Below is a small trained network, with its code and all its weights. Each question gives an input and a class and asks what happens when units are switched off, that is, made to give their printed mean instead of their output.

import numpy as np


def w(rows, s, z=0):
    codes = np.array(rows[::2]) - 128.0
    scale = np.full(codes.shape[1], s)
    scale[-1] = z or s
    return codes * scale


def norm(h):
    return h / np.sqrt((h * h).mean(-1, keepdims=True) + 1e-5)


def f(y):
    return np.maximum(y, 0)


def log_softmax(a):
    a = a - a.max(-1, keepdims=True)
    return a - np.log(np.exp(a).sum(-1, keepdims=True))


def net(x, mask):
    res = np.array(x, float).reshape(1, 3) / 4 @ E
    u = 0
    for l in range(2):
        y = f(norm(res) @ A[l][:, :-1].T + A[l][:, -1])
        res = res + np.where(mask[u : u + 3], y, B[l][:, -1]) @ B[l][:, :-1]
        u += 3
    return log_softmax(norm(res)[-1] @ U[:, :-1].T + U[:, -1])


A, B = {}, {}
E = w([
[132,254,75,43,50],'x0',
[111,118,133,135,55],'x1',
[145,61,112,60,212],'x2',
],0.0096)
A[0] = w([
[119,2,162,145,124,1],'0.n0',
[124,49,74,33,136,55],'0.n1',
[118,38,128,188,114,53],'0.n2',
],0.028,0.0017)
B[0] = w([
[148,164,7,92,95,254],'0.n0',
[158,92,108,61,117,228],'0.n1',
[148,62,191,39,161,231],'0.n2',
],0.022,0.018)
A[1] = w([
[57,61,156,81,143,89],'1.n0',
[144,113,100,1,229,250],'1.n1',
[146,51,138,172,222,224],'1.n2',
],0.021,0.0016)
B[1] = w([
[152,203,140,96,203,153],'1.n0',
[95,62,249,147,168,253],'1.n1',
[118,137,174,59,172,132],'1.n2',
],0.02,0.034)
U = w([
[120,5,213,64,218,1],'0',
[119,149,44,157,105,255],'1',
],0.011,0.00093)

Each question gives the input, the list of numbers given to net, and the class t.
The units are the neurons (one row each of A and B). Each row of codes is followed by its name. A weight is (code - 128) times the scale printed after its matrix; where a second scale follows, it is the last column's (A, B and U).
mask holds one flag per neuron, layer by layer. A switched-off neuron (its flag False) gives its mean, the last column of its row in B, instead of its output. The means were averaged over made-up inputs and are rounded, as every weight is.
A unit's drop is (log p(t) with every unit on - log p(t) with that unit switched off) / (log p(t) with every unit on - log p(t) with every unit switched off).
The circuit of an input: a set's keep is (log p(t) with only the set's units on - log p(t) with every unit switched off) / (log p(t) with every unit on - log p(t) with every unit switched off). Starting from all 6 units, units are removed one at a time, each time the one whose removal leaves the highest keep (on an exact tie, the one counted first), for as long as the keep stays at least 0.8.
circuit, biggest first: the units of the circuit, biggest drop first
most important unit: the unit with the biggest drop
k most important neurons: the k neurons with the biggest drops, biggest first
drop of u: that unit's drop, to one decimal
input [4,4,-8], class 1: 2 most important neurons -> (0.n2 1.n1)
input [7,3,-8], class 1: circuit, biggest first -> (0.n2 1.n1)
input [4,7,-4], class 1: most important unit -> 0.n2
input [4,6,-4], class 1: 3 most important neurons -> (0.n2 1.n1 0.n1)
input [4,4,-2], class 1: 3 most important neurons -> (0.n2 0.n1 1.n1)
input [6,0,-4], class 1: 3 most important neurons -> (0.n2 0.n1 1.n1)
input [3,-2,-5], class 1: drop of 1.n1 -> 0.8
input [1,-4,-6], class 1: drop of 1.n1 -> 0.8
input [3,-2,-2], class 1: drop of 0.n1 -> 1.0
input [5,1,-2], class 1: drop of 0.n1 -> 1.0
